118,122,139,125,115,94,124,160,41,156,126,101,50,84,174,61,104,82,117,113,133,103,60,105,127,51,115,119,133,71  fid
73,101,124,149,141,79,110,111,42,134,96,146,46,141,147,80,130,100,82,100,114,108,71,74,113,18,115,87,109,89  memir
134,122,139,125,115,94,123,160,41,156,136,101,50,84,174,61,104,82,117,113,133,103,60,105,127,51,115,119,133,71  Mogu
98,101,78,97,105,123,91,64,167,62,93,119,155,138,52,154,119,128,100,102,82,114,159,110,85,157,98,99,85,145  Nafos
79,113,131,156,143,83,115,133,29,146,105,146,31,140,167,72,134,92,89,105,117,107,68,77,116,9,116,97,119,86  Kiv
95,116,64,113,88,115,109,91,160,77,91,110,136,145,66,132,137,107,101,114,54,83,168,107,79,144,93,108,83,131  mido
46,115,80,149,42,110,82,100,114,73,111,71,147,79,109,18,146,87,90,124,134,96,101,100,141,130,113,108,74,141  vorek
85,102,77,110,97,100,99,85,122,83,86,112,109,132,78,114,122,102,90,101,70,88,131,93,84,107,93,94,84,114  Raruz
105,123,90,132,106,118,130,113,145,109,105,123,129,149,97,124,143,117,110,129,79,94,151,114,105,128,114,119,104,127  Nir
perm: 109,89,73,101,124,149,141,79,110,111,42,134,96,146,46,141,147,80,130,100,82,100,114,108,71,74,113,18,115,87  memir
len: 79,113,131,156,143,83,115,133,29,146,105,146,31,140,167,72,134,92,89,105,117,107,68,77,116,9,116,97,119,86  30
len: 79,113,131,156,143,83,115,133,29,146,105,146,31,140,167,72,134,92,89,105,117  21
len: 79,113,131,156,143,83,115,133,29,146,105,146,31,140,167,72,134,92,89,105,117,107,68,77,116,9,116,97  28

128,54,28,29,63 : rufor
27,128,28,54,63 : Sepoz
128,54,27,29,62 : Zib
29,128,63,54,27 : Viv
len: 128,54,27,29,62  5
len: 29,128,63,54,27  5
perm: 27,54,63,128,29  Viv
len: 128,54,27,29  4
perm: 27,54,128,28,63  Sepoz
perm: 27,29,128,63,54  Viv
perm: 54,27,29,128,63  Viv

60,119,128,10,20,15,102 -> lut
20,128,60,15,95,102,9 -> Soz
20,128,60,15,119,102,9 -> dopa
perm: 15,128,60,102,9,119,20  dopa
len: 20,128,60,15,119  5

101,100,115,104,100,104,107,100,104,105,111,108,100,100,94,104,101,104,110,81,103,121,101,111,112,111,100,100,100,100,100,106,104,103,100,109,104,118,102,125,105 : sud
100,100,123,105,101,109,108,101,104,108,128,107,101,100,95,102,103,103,105,83,102,137,100,112,117,108,102,102,117,103,100,111,101,101,101,112,102,134,101,138,108 : fepuz
101,100,116,105,100,109,105,100,107,113,99,107,100,101,95,101,113,102,120,81,100,134,100,108,121,105,106,105,146,102,100,108,103,100,116,108,110,127,103,133,106 : luso
100,102,102,105,104,108,107,104,110,106,112,111,113,102,93,105,107,102,128,78,104,114,101,107,109,106,100,101,106,104,103,103,106,103,112,104,112,110,102,110,101 : rele
104,100,102,109,101,104,102,101,107,106,59,116,101,100,88,116,104,106,110,78,109,116,105,104,109,120,105,106,137,111,100,107,109,114,100,116,102,131,114,110,101 : rivum
111,100,100,101,100,103,100,100,103,114,85,118,101,100,83,125,104,114,115,78,111,101,110,101,122,146,103,102,123,101,100,102,121,130,101,141,101,119,138,104,100 : suv
101,105,100,122,113,127,110,113,123,102,129,125,138,105,85,121,105,102,112,78,115,145,106,103,105,107,107,113,174,133,108,118,103,110,101,114,102,169,104,121,100 : nerob
100,100,112,103,100,104,104,100,100,108,121,105,101,100,95,102,105,101,110,81,101,125,100,105,114,104,100,101,101,102,100,107,101,101,109,106,106,119,101,118,104 : Pudeg
100,100,102,102,101,103,102,101,101,104,95,103,104,101,95,102,104,100,109,78,101,111,100,101,106,101,100,101,103,103,101,103,101,101,107,102,104,109,101,104,101 : Vuvu
100,100,102,103,101,102,103,101,103,101,90,106,102,100,94,103,100,101,107,79,103,107,100,104,102,103,100,101,102,103,101,103,102,102,101,102,103,108,100,106,101 : buzu
100,100,107,105,101,102,103,101,102,102,100,107,101,100,93,104,100,101,103,79,104,118,101,104,105,104,100,101,102,107,100,107,101,102,100,104,101,120,100,111,102 : Vam
101,101,100,101,101,103,101,101,103,101,110,102,104,101,95,103,101,102,103,78,101,101,101,101,102,105,101,101,109,100,101,101,102,103,100,105,100,103,103,103,100 : sis
len: 104,100,102,109,101,104,102,101,107,106,59,116,101,100,88,116,104,106,110,78,109,116,105,104  24
len: 101,101,100,101,101,103,101,101,103,101,110,102,104,101,95,103,101,102,103,78,101,101,101,101,102,105,101,101,109,100,101,101,102,103,100,105,100,103,103,103,100  41
len: 101,101,100,101,101,103,101,101,103,101,110,102,104,101  14
len: 104,100,102,109,101,104,102,101,107,106,59,116,101,100,88,116,104,106,110,78,109,116,105,104,109,120,105,106,137,111,100,107,109,114,100  35
perm: 81,94,100,100,100,100,100,100,100,100,100,100,100,101,101,101,102,103,103,104,104,104,104,104,104,104,105,105,106,107,108,109,110,111,111,111,112,115,118,121,125  sud
len: 100,100,107,105,101,102,103,101,102,102,100,107,101,100,93,104,100,101,103,79,104,118,101,104,105,104,100,101,102,107,100,107  32

86,114,137,119,153,15,73  vive
114,93,15,56,55,83,33  Pugem
134,67,99,107,132,155,153  ruv
86,99,82,137,124,8,66  Vipaf
143,122,69,150,105,81,143  sibu
114,93,15,56,55,83,92  Tor
90,158,85,88,137,68,174  bufub
68,88,157,174,137,90,85  Kovev
len: 114,93,15,56  4
perm: 85,90,137,174,157,88,68  Kovev
len: 86,99,82,137,124,8,66  7
len: 68,88,157,174,137,90,85  7
len: 114,93,15,56,55  5
len: 86,99,82,137  4
len: 143,122,69,150,105  5

102,83,84,93,100,122,100,99,115,134,78,122,101,104,98,111,83,96,120,93,106,87,91,103 -> zoni
76,76,91,102,119,85,132,123,124,86,93,100,104,122,76,113,89,100,107,85,109,92,81,107 -> bude
117,87,101,99,100,121,77,87,82,111,106,110,72,88,84,124,71,66,84,98,129,87,75,117 -> dezib
121,122,125,85,65,64,67,79,89,101,119,67,94,136,133,131,29,140,73,101,117,130,130,108 -> nekaz
57,82,83,102,134,88,132,123,131,75,75,94,123,122,68,108,116,100,95,97,112,97,62,76 -> ribo
122,100,112,101,95,117,62,80,83,115,107,111,71,88,102,121,59,77,82,104,129,99,85,111 -> fem
103,83,99,78,122,115,83,91,93,100,93,111,87,104,133,84,101,106,102,120,100,96,98,122 -> sel
86,112,121,104,89,51,77,101,88,113,121,65,110,130,153,132,60,146,80,102,98,124,119,90 -> Tib
74,72,98,104,120,82,125,122,127,84,84,93,127,118,96,104,110,112,80,105,102,95,76,74 -> gemir
len: 86,112,121,104,89,51,77,101,88  9
perm: 78,83,83,84,87,91,93,93,96,98,99,100,100,101,102,103,104,106,111,115,120,122,122,133  sel
len: 74,72,98,104,120,82,125,122,127  9
len: 103,83,99,78,122,115,83,91,93,100,93,111,87,104,133,84  16
perm: 91,103,102,83,84,93,100,122,100,99,115,134,78,122,101,104,98,111,83,96,120,93,106,87  zoni
len: 76,76,91,102,119,85,132,123,124,86,93,100,104,122,76,113,89,100,107  19

136,70,92,129,119 = Bir
93,98,114,114,89 = Borak
93,113,89,106,122 = peva
22,54,56,68,172 = Faka
22,68,172,56,53 = lebon
perm: 92,129,119,136,70  Bir
len: 93,98  2
perm: 53,22,68,172,56  lebon
perm: 172,22,54,56,68  Faka
perm: 89,93,106,113,122  peva
perm: 56,68,22,53,172  lebon
perm: 172,68,56,54,22  Faka

169,154,161,142,170,111,103,75,96,112,126 : Golur
169,154,161,142,170,111,103,75,96,80,77 : dazi
126,96,170,103,75,111,154,160,112,169,142 : ferik
54,113,53,107,108,132,13,22,158,136,110 : vapo
perm: 75,96,103,111,112,126,142,154,161,169,170  Golur
len: 169,154,161,142,170,111,103,75  8
len: 54,113,53,107,108  5

93,104,65,88,157,87,84  ragak
121,93,104,64,90,121,159  pezu
81,169,59,81,126,81,94  vato
84,125,93,105,70,97,90  nesu
103,65,88,160,85,74,127  savo
len: 84,125,93,105  4
perm: 84,93,104,65,88,157,87  ragak

149,44,61,155,98,127 : ledad
71,15,83,159,96,133 : por
96,83,15,71,159,134 : Faz
58,107,119,150,147,122 : kubak
len: 58,107,119,150,147  5
perm: 133,15,83,71,96,159  por

102,46,125,105,135,137,85,135,101,98,120,146,82,80,81,108,100,166,119,132,51,109,124,92,125,100,128,132,93,104,120,120,149,112,110,108,119,107,118,141,120,118,123,145 : Givu
98,118,120,109,145,100,119,124,135,107,105,118,123,137,166,128,110,108,146,112,93,100,149,51,120,120,46,92,104,120,135,82,132,119,81,101,125,132,108,85,125,101,80,141 : Veb
90,102,97,96,127,86,104,98,115,86,97,100,108,115,134,103,95,92,123,100,84,88,117,57,106,110,51,82,87,99,108,80,112,104,78,86,103,112,84,76,106,86,76,117 : semu
perm: 76,117,90,102,97,96,127,86,104,98,115,86,97,100,108,115,134,103,95,92,123,100,84,88,117,57,106,110,51,82,87,99,108,80,112,104,78,86,103,112,84,76,106,86  semu
len: 90,102,97,96,127,86,104,98,115,86,97,100,108,115,134,103,95,92,123,100,84,88,117,57  24
len: 90,102,97,96,127,86,104,98,115,86,97,100,108,115,134,103,95,92,123,100,84,88,117,57,106,110,51,82,87  29
perm: 46,51,80,81,82,85,92,93,98,100,100,101,101,104,105,107,108,108,109,110,112,118,118,119,119,120,120,120,120,123,124,125,125,128,132,132,135,135,137,141,145,146,149,166  Veb
len: 102,46,125,105,135,137,85,135,101,98,120,146,82,80,81,108,100,166,119,132,51,109,124,92,125,100,128,132,93  29

112,24,102,169,53,149,182,187,88,52,169,156 -> Roli
52,182,156,169,148,53,187,88,169,102,112,51 -> tif
52,182,156,169,148,53,187,88,169,102,112,24 -> vake
166,69,136,136,77,134,106,122,119,130,131,116 -> bida
perm: 52,169,156,112,24,102,169,53,149,182,187,88  Roli
perm: 102,182,88,156,187,112,169,51,169,52,148,53  tif
len: 112,24,102,169  4
perm: 24,112,102,169,88,187,53,148,169,156,182,52  vake

169,43,60,143 : Kazu
192,64,92,122 : kig
66,13,166,132 : nipa
44,60,169,143 : boru
len: 169,43  2
perm: 43,60,143,169  Kazu

124,107,161,96,144,112,47,94,103,140 -> Vup
117,108,161,90,149,137,47,84,88,131 -> kerif
73,102,118,76,119,187,83,63,60,81 -> Gukin
117,108,161,93,149,124,47,89,95,131 -> disim
88,104,133,79,132,187,71,63,60,97 -> Piv
102,107,154,82,144,162,53,74,74,114 -> nokev
80,103,125,76,127,187,77,63,60,89 -> Fimad
95,106,147,79,144,175,59,68,67,106 -> kir
95,104,140,79,140,175,65,68,67,97 -> kar
109,107,154,85,149,149,47,79,81,123 -> niru
109,108,161,87,149,137,47,79,81,123 -> mozo
len: 95,104,140,79,140,175,65,68  8
len: 102,107,154,82  4

117,98,93,86,102,79,130,96,72,65,83,169,88,87 -> vidam
117,98,65,72,102,88,79,93,83,169,87,86,95,130 -> fevun
95,77,102,139,124,142,152,122,95,98,82,115,66,102 -> ponu
65,121,119,147,131,101,64,131,130,102,131,109,92,89 -> Lofit
122,84,153,107,75,78,125,114,104,47,130,94,93,95 -> Bak
116,97,64,73,102,88,79,93,83,169,87,86,94,130 -> zelog
126,79,70,68,66,101,109,64,106,149,96,75,125,107 -> Fupuf
127,80,70,68,67,101,110,64,105,149,96,75,125,106 -> zodad
96,102,70,75,67,106,105,110,64,125,149,80,127,67 -> Taved
70,110,64,96,75,127,67,125,80,102,106,105,149,68 -> zoto
73,120,130,132,133,99,90,136,95,51,105,125,74,93 -> nevug
perm: 65,72,79,83,86,87,88,93,96,98,102,117,130,169  vidam
perm: 149,96,75,125,106,127,80,70,68,67,101,110,64,105  zodad
perm: 65,72,79,83,86,87,88,93,95,98,102,117,130,169  fevun
perm: 64,67,68,70,75,80,96,102,105,106,110,125,127,149  zoto

24,31,140,159 -> feke
111,44,169,165 -> Voso
165,168,44,111 -> Femom
perm: 159,140,31,24  feke
perm: 165,169,44,111  Voso
len: 24,31  2
len: 111,44,169  3

144,141,81,97  Pogev
81,142,144,97  gipi
142,144,97,81  Big
perm: 141,144,81,97  Pogev
len: 81,142,144  3
perm: 141,81,97,144  Pogev
len: 144  1
len: 142,144,97  3
len: 142,144  2

109,131,74,96,106,91,141,134 -> katav
75,88,56,96,104,77,85,91 -> fur
96,93,149,127,108,110,89,90 -> kuda
115,109,113,93,91,105,112,106 -> duzav
90,69,52,87,82,81,64,62 -> Tapu
112,75,52,88,73,93,63,56 -> seze
84,105,8,71,92,71,108,105 -> fogo
len: 84,105,8,71,92  5
len: 109,131,74,96,106  5

108,24,62,160,48,78,29 -> katid
102,38,111,155,125,89,52 -> rodag
143,23,17,172,65,98,48 -> Mukit
len: 143  1
len: 108,24,62,160  4

100,58,103,91,72,102,102,102,116,83 -> bakon
68,112,86,90,90,128,114,101,88,51 -> vosen
114,51,100,92,96,106,113,121,90,118 -> fov
68,112,86,90,121,128,114,101,88,51 -> seti
75,95,114,93,115,92,125,101,106,43 -> Guvo
69,118,126,118,109,96,89,104,132,109 -> vodov
92,106,114,84,110,97,114,97,117,81 -> tezu
119,99,98,101,105,97,95,84,94,117 -> mab
108,133,111,115,107,90,82,99,106,50 -> malel
114,51,100,92,96,106,113,121,90,93 -> fos
len: 108  1
len: 69,118,126,118,109,96,89,104  8

105,175,84,79,74,118,121 -> ful
124,58,122,77,50,94,132 -> nat
77,50,125,132,58,122,94 -> riv
55,113,94,65,123,108,146 -> kef
121,169,95,98,92,108,114 -> baz
58,132,125,94,76,50,122 -> far
100,150,124,134,121,63,131 -> lapa
133,75,88,194,136,108,110 -> Mipo
150,91,101,89,106,106,90 -> Pobo
135,163,77,44,135,146,90 -> gil
146,123,94,55,65,107,113 -> Kezu
perm: 132,94,50,77,122,58,124  nat
len: 121,169  2
perm: 94,122,58,132,125,50,77  riv
perm: 194,136,108,110,133,75,88  Mipo
len: 150,91,101  3
perm: 55,65,94,107,113,123,146  Kezu

35,11,58,32,54,57,186,13,165,103,134,69,111,132,145,177,116,140,31,148,87,184,176,115,31,49,153,4,105,43,54,83,13,179,181,24,85,152,73,39,126,68,29,76,149,136,9,99,113  Fogi
140,30,72,185,102,78,29,125,16,74,40,87,129,71,101,90,162,148,46,140,9,7,177,14,47,18,6,71,92,112,86,120,16,57,49,159,24,65,84,115,135,113,110,142,111,126,76,28,166  Fozar
88,5,141,13,50,61,38,67,30,49,86,148,161,80,125,19,30,159,158,111,133,179,109,121,28,178,148,190,130,82,190,123,117,83,185,21,163,54,86,111,19,36,163,57,167,128,30,93,164  dum
102,76,162,135,115,28,46,140,57,71,120,40,18,112,87,49,129,16,7,148,177,101,90,78,185,24,86,142,91,14,113,84,65,140,110,30,125,72,126,47,111,74,159,71,16,29,166,9,6  repov
70,176,87,186,11,68,192,62,190,65,118,145,93,58,71,40,180,12,133,164,106,48,63,109,175,120,174,26,49,158,43,183,30,183,7,97,194,30,43,91,23,179,185,54,92,187,64,66,99  beto
len: 70,176,87,186,11,68,192,62,190,65,118,145,93,58,71,40,180,12,133,164,106,48,63,109,175,120,174,26,49,158,43,183,30,183,7,97,194,30,43,91,23,179,185,54,92,187,64,66,99  49
len: 35,11,58,32,54,57,186,13,165,103,134,69,111,132,145,177,116,140,31,148,87  21
len: 102,76,162,135,115  5
len: 88,5,141,13,50,61,38,67,30,49,86,148  12
perm: 159,71,16,29,166,9,6,102,76,162,135,115,28,46,140,57,71,120,40,18,112,87,49,129,16,7,148,177,101,90,78,185,24,86,142,91,14,113,84,65,140,110,30,125,72,126,47,111,74  repov
len: 88,5,141,13,50,61,38,67,30,49,86,148,161,80,125,19,30,159,158,111,133,179,109,121,28,178,148,190,130,82,190,123,117,83,185,21,163,54  38

81,38,61,82,48,29,157,191,144,196,101 : Madi
82,48,184,29,101,195,191,144,61,38,157 : Rakar
82,48,81,29,101,195,191,144,61,38,157 : Somo
len: 81,38,61,82,48,29,157,191  8
perm: 38,144,82,195,48,29,101,191,61,157,81  Somo
len: 82,48,81,29  4
len: 82,48,184,29,101,195,191,144,61,38,157  11

67,175,78,87,78,168,74,96,45,40,139,194,101 : tozu
67,139,75,80,67,140,102,55,60,72,105,149,121 : Git
77,157,83,86,81,148,89,82,58,53,123,162,109 : koguf
87,45,101,67,77,96,194,168,40,74,139,175,78 : sedeb
77,157,83,86,81,148,83,68,52,115,109,192,103 : vud
perm: 74,67,78,139,168,40,87,96,101,175,45,194,78  tozu
len: 87,45,101,67,77,96,194,168,40,74,139,175,78  13
len: 77,157,83,86,81  5
len: 77,157,83,86,81,148,89,82,58,53,123  11
len: 77,157,83,86  4

97,99,103,101,100  goko
97,99,111,89,83  nasoz
91,80,119,97,93  tanu
90,99,97,83,111  ref
len: 97,99  2
perm: 83,97,99,111,89  nasoz

